Each row has a class, written after it.
115; -290; -60; -73; -412; -284; -399; -88; -106; 145; -445; -129; -553; 371; -226; 114; 250; 114; -59; 368; 203; 125; 355; 520; -415; -61; 370; 365; 494; -15; 38; -272 : H
-101; -337; -21; 200; 195; -155; -265; 37; 86; 9; -339; -388; -149; 612; -180; 127; 228; 325; 6; -275; -117; 161; 535; 519; -589; -185; -5; 334; 130; -399; 286; -249 : H
162; 73; 364; -151; -87; -366; 64; 79; 0; 361; -4; -233; -82; 231; 115; 39; -91; 93; -55; 107; 60; 658; 64; 44; -61; -214; 210; 36; 156; 116; 18; 145 : S
-4; -110; 218; -10; -279; -308; -170; -44; 173; 312; -258; -436; 106; 562; -245; 11; -70; -141; -179; 131; 432; -180; -19; 232; -401; -342; 149; 162; -39; 65; -403; -79 : R
-73; -114; 61; 431; -529; 107; -198; 665; 156; 135; -148; -56; -439; -17; 110; 179; 52; 93; -86; -232; 229; -123; 322; 265; -188; -375; 92; -13; 107; -229; 423; -118 : G
-17; -159; -143; 483; -276; 96; -393; 124; -53; -30; -346; -167; -151; 439; 22; 191; 478; 293; 28; -379; 131; -299; 530; 396; -433; -315; 225; 227; 521; -534; 501; -454 : G
28; -130; 218; -21; -141; -97; -146; -81; 67; 359; -192; -330; -101; 309; -261; -12; 113; 385; 80; -44; 316; 430; 484; 478; -470; -92; 341; 328; 200; -399; 246; -392 : K
222; -145; -89; -512; -193; -306; -79; 28; 261; -47; -295; -148; -212; 266; -80; -225; 193; -132; -143; 70; 232; 63; 482; -39; -218; 100; -14; 521; 436; -79; -175; 55 : C
-131; 44; -70; 105; 201; 173; -244; -120; -17; 289; -96; -380; -116; 634; -250; -247; 335; 310; -139; -43; -6; 159; 513; 445; -498; -100; -38; 186; 580; -387; 396; -536 : H
147; 375; -143; -14; -406; -89; -274; -503; 108; 181; -389; -242; 225; 605; -276; -176; 63; -95; -318; -39; 125; -234; 221; 14; -355; 43; 141; 183; 421; -244; -310; -161 : C
-212; -263; -26; -310; -6; -296; -189; 104; -206; 368; -170; -413; -65; 50; 59; -117; 300; 215; 132; -87; 246; 85; 464; 269; -99; -43; 149; 126; 392; -214; 360; -122 : T
-194; 31; 183; 207; -190; -82; -249; -133; 88; 421; -78; -422; -155; 365; -164; 206; 297; 310; 39; 62; 525; -35; 456; 608; -245; -488; 217; -36; 153; -375; 361; -416 : G
-272; 221; 195; -239; -246; 57; -14; -48; 277; 77; -31; -35; 77; 214; -190; -280; -212; -66; -367; -43; 308; -568; 104; -84; 191; 27; -200; -297; 108; -77; -337; 152 : R
-104; 282; 41; 311; -372; -504; -31; -637; 557; 249; -127; -334; 5; 899; -307; 116; 161; 228; -153; -174; 358; -591; -51; 217; -323; -199; 330; 158; 490; -98; -101; -421 : H
133; -140; -234; -66; 65; 37; -111; -145; -10; -285; -155; -291; -191; 179; -23; 25; 151; 193; -141; -137; 28; 252; 446; 295; -327; -50; 23; 314; 271; -44; 149; -70 : T
-406; 521; 292; -245; -157; -113; -52; -493; 194; -345; -281; -144; -3; -110; -182; -173; 232; -119; -467; 144; 444; -505; 227; 138; 100; -335; -28; -141; 73; -339; -176; -133 : T
-1; 203; -87; 132; -213; -1; -200; -265; 321; -262; -363; -188; -26; 644; -129; -142; 135; -89; -362; -55; 92; -739; 271; -84; -451; -56; 107; 119; 298; -189; -417; -103 : H
-28; -251; 97; -61; -38; -214; -101; 47; -95; 452; 12; -350; -17; 301; -73; -39; 39; 445; 46; -135; 84; 283; 326; 372; -330; -145; 189; 15; 208; -138; 268; -208 : K
-150; 48; 198; 228; 54; -239; -162; -149; -168; 703; -67; -649; 210; 383; -62; 37; 254; 194; -8; -240; 430; 295; 426; 275; -262; -517; 15; -63; 49; -262; 480; -162 : R
178; -217; -242; -295; -110; -346; -151; -316; 221; -61; -333; -183; -148; 357; -207; -121; 70; 95; -117; 136; 141; 85; 406; 231; -309; 215; 64; 615; 388; -157; -110; -265 : T
-34; 187; 332; -352; 176; -589; 142; 373; 313; -135; 110; -94; -213; -73; -358; -35; 599; 206; -21; 7; 67; 126; 633; 419; -397; -263; -83; 243; 162; -304; 849; -430 : R
11; 68; 108; 447; -145; -236; -171; -148; 218; -223; -202; -240; -144; 615; -255; 358; 370; 283; -150; -466; -115; 33; 322; 529; -639; -350; 68; 232; 260; -311; 541; -310 : G
69; 45; 145; 336; 59; 202; -5; 112; 35; 116; 109; -439; 88; 353; 42; -37; -105; 389; -228; -376; -37; 345; 328; 241; -443; -445; 104; -28; -21; -278; 89; -89 : K
106; -761; -90; -195; -262; -34; -424; 104; -200; -199; -362; -116; -412; 155; -231; 11; 171; 4; 73; 227; -109; 227; 294; 593; -566; 114; 81; 519; 229; -132; 108; -390 : K
264; -322; -88; -71; 237; -79; -106; -209; 146; 253; 8; -505; 71; 724; -326; -242; 119; 571; -105; -507; -151; 694; 638; 341; -633; -77; -99; 438; 370; -359; 531; -382 : S
96; -354; -255; 48; -512; -201; -179; -343; 145; -240; -447; 325; -276; 343; -357; -48; -88; 397; -282; -413; -176; -292; 109; 169; -362; 170; 101; 210; 194; -231; 88; -327 : S
179; 36; 488; -11; -89; -400; -247; 401; 205; 415; -330; -668; 121; 322; -104; -170; 134; 64; 49; -82; 109; 662; 487; 244; -362; -501; 39; 133; 164; -425; 526; -312 : S
434; -185; 120; -445; -165; -589; -70; 675; 63; 310; -52; 33; -206; 214; -224; -124; 313; 51; 287; 253; -45; 465; 320; 173; -402; -71; 70; 260; 272; -197; 425; -517 : N
-121; -168; -50; 416; -89; -299; -231; -19; 217; -33; -204; -322; -118; 334; -68; 318; 311; 339; 67; -328; 106; 26; 316; 416; -424; -483; 147; 215; 179; -306; 402; -457 : N
-105; -85; 225; 171; -180; -58; -236; 440; -74; 308; -268; -319; -192; 71; -157; 67; 63; 38; 19; -39; 266; 253; 274; 469; -272; -362; 95; -55; -87; -215; 340; -131 : C
73; -383; 113; -132; -6; -283; -361; 184; -160; -437; -135; 76; -301; 47; -357; 72; 411; 121; 57; 118; 111; -144; 424; 455; 14; 9; 36; 211; 409; -351; 337; -199 : T
-183; -232; 214; -163; -22; -93; -60; 23; 95; 614; 84; -333; -67; 420; -58; -58; 90; 288; 71; 49; 225; 182; 377; 295; -329; -71; 102; 198; 180; -185; 65; -237 : T
-364; 113; 54; 8; -99; -202; 24; -615; 12; 74; -91; 13; 141; 285; -354; -29; 6; -10; -305; -60; 182; -545; -320; 194; -37; -16; 46; -73; 44; 100; -224; -101 : H
-164; 338; 94; 188; -164; 411; -193; 83; -80; 261; -114; -483; -204; 145; 51; -86; -32; -188; -191; 219; 535; 137; 311; 214; -200; -259; 212; -185; 90; -152; -124; -30 : C
89; -351; 97; -65; -458; -275; -124; -109; -76; 241; -136; 110; -329; 589; -454; 109; -36; 232; -122; -95; -39; 123; -7; 652; -484; 151; 157; 129; 338; 210; 212; -272 : C
-139; 97; -26; -164; -286; 4; -5; -233; 352; -3; -169; -121; -162; 579; -239; -215; 31; -79; -321; -23; 250; -435; 129; 128; -528; 156; 90; 173; 318; -81; -200; -276 : G
-86; -183; -164; 49; 29; 101; -184; -50; -153; 568; 85; -291; -104; 626; -39; 142; 125; 269; -48; -46; 411; -27; 559; 213; -379; -100; 139; 42; 121; -145; -159; 75 : C
-347; -357; 385; 74; 465; 104; -309; 268; -204; 337; -280; -434; 123; 349; -112; -80; 170; 180; 43; 11; 49; 129; 618; 538; -341; -468; -288; -140; -366; -529; 277; -229 : H
335; -134; -91; 472; -279; 114; -171; 369; -79; -67; -90; -302; -272; 426; -166; 302; 124; 45; -82; -242; 152; 115; 230; 326; -751; -223; 256; 311; -52; -20; 130; 1 : K
-386; -313; -89; -204; -14; -7; -56; -294; 400; -151; -257; -154; -254; 338; 26; 24; 83; 328; -112; -397; 227; -247; 495; 126; -62; 55; -106; 319; 218; -236; -181; 113 : N
-253; -69; 65; -442; -498; -275; -143; -372; 428; -73; -474; -130; -271; -127; -161; -39; 24; 27; -106; -58; 509; -116; 199; 196; 364; 21; 19; 244; 375; -156; -47; 93 : G
71; -41; 97; -352; -130; -342; 5; -158; 753; -503; 30; 38; -223; 389; -291; 16; 370; 187; -83; -83; 146; -632; 579; 28; -60; 60; -142; 424; 391; -282; -69; -59 : R
27; -35; 117; 31; 214; -67; 34; 203; 267; 58; 290; -296; 41; 503; 72; 68; 359; 81; 116; 73; 200; -207; 440; 17; -497; -152; 193; 323; 225; -246; -88; -272 : T
-183; 231; 223; -536; 93; -608; 371; -118; 512; 208; 176; -74; 114; -31; -223; -195; 172; 233; -238; -50; 412; -109; 441; 62; -183; -105; 33; 284; 64; -170; 140; -246 : T
-105; 56; 32; -164; -557; -232; -208; -285; 84; 97; -517; -138; -185; 421; -302; -110; -25; -257; -220; 33; 177; -42; -279; 169; -151; 66; 171; 235; 429; -39; -315; -109 : H
-299; -104; 373; 375; 48; -107; -58; 57; -104; 285; -272; -259; 226; 135; 183; 187; 51; 84; 122; -84; 137; 128; -219; 206; -272; -602; 190; -193; -141; 16; 102; -301 : R
-188; 54; 334; -332; -71; -384; -44; 104; 65; 642; 194; -309; 24; 224; 61; 65; 142; 107; 3; 293; 598; 74; 585; 102; -172; -354; 269; -130; 44; -171; -145; -88 : N
-25; -336; -2; 502; 287; -146; -163; 371; 121; 77; -86; -407; -148; 709; -23; 358; 290; 308; -67; -342; 212; -17; 746; 429; -703; -413; 90; 387; 29; -286; 252; -64 : H
-285; -221; -39; 0; 5; 107; -1; -385; 170; -18; -138; -139; 127; 422; -139; -67; -7; 51; -151; -120; 466; -722; -190; 90; 20; 22; -51; 164; 137; 145; -478; 49 : K
-572; -91; 182; -373; -16; 22; -139; -467; 145; 342; -293; -420; 92; 188; -166; -254; -140; -23; -205; 150; 549; -253; 242; 425; 259; 18; -98; 46; 169; -97; -272; -19 : H
342; 206; 124; 61; -496; -292; -30; 155; 223; 131; -225; -211; -66; 297; -121; -175; -105; -117; -135; -34; 31; 106; -224; -117; -274; -80; 176; 103; 269; 72; -78; -72 : K
-203; -293; 99; -190; -269; -509; -340; 79; -239; 455; -334; -165; -193; 31; -66; 93; 367; 292; 96; -106; 221; 32; 702; 384; -191; -263; 88; -165; 141; -376; 579; -190 : C
-33; -305; -5; -624; -38; -73; -36; -493; -107; 351; -218; -283; 1; 395; -306; -239; 45; 250; -36; -17; 236; 292; 223; 333; -245; 236; 61; 404; 206; -79; -202; -21 : K
261; -106; 30; -173; 73; -264; -135; 57; -251; -74; -156; 1; -131; 388; -338; -73; 367; 126; -65; 55; 51; 142; 221; 440; -266; -76; -32; 167; 402; 43; 376; -281 : N
94; -102; -57; -231; -354; -595; -74; -120; 393; -50; -132; -283; -111; 28; 21; 21; 57; 264; 2; -368; 207; -99; 384; -72; 273; -100; 8; 54; 363; -151; 192; 166 : T
197; -223; 208; 363; 179; 115; -204; 453; 200; 3; 92; -490; -4; 532; -234; 99; 91; 27; 77; -31; 54; 193; 358; 547; -518; -266; -37; 230; 86; -70; 289; -254 : C
-188; 108; 131; 102; -103; -318; -117; -46; 227; 421; -265; -536; -231; 184; 7; -35; 259; 413; -17; -33; 460; 171; 426; 170; -404; -420; 384; 110; 269; -294; 226; -263 : K
-228; 24; -36; -334; -260; -407; 87; -638; 281; 26; -200; -53; 15; 268; -320; -124; -200; 113; -396; -114; 259; -164; -67; 239; 39; 59; -16; 220; 188; -6; -300; -78 : R
-263; 26; 242; -316; 48; -241; -232; -64; -142; 710; -234; -680; -14; 379; 42; -266; 317; 113; 132; 116; 438; 219; 615; 305; -128; -130; 146; -10; 367; -499; 331; -178 : G
-53; 44; 67; -632; -523; -542; -188; -251; 66; 173; -345; -131; -308; -288; -164; -231; 108; 108; -185; 198; 445; -165; 555; 137; 400; 46; 65; 71; 246; -273; 66; 151 : T
190; -60; 6; -53; -47; 34; -124; -50; 24; -365; -47; -126; -163; -48; -125; 56; 164; -174; -141; 236; 388; -137; 264; 110; -33; -210; 197; 318; -34; -89; -375; 177 : C
208; -497; -199; 48; 155; -48; -110; -24; 78; -554; -140; -106; -254; 233; -111; 195; 44; 63; -201; -194; -197; -79; 305; 189; -318; -30; -166; 361; -104; 250; -114; 378 : H
-147; -218; -62; -334; -326; -255; -209; -368; 110; 187; -302; -107; -111; 353; -92; 37; -59; 151; -225; 4; 307; -152; 402; 141; -12; 45; 22; 247; 184; -224; -431; 133 : T
13; -311; 356; -152; -480; -603; -151; -33; 149; 333; -453; 14; -108; 370; -377; -51; -151; 85; -57; 80; 262; 63; -173; 309; -192; -211; 85; -51; 87; 42; 3; -348 : R
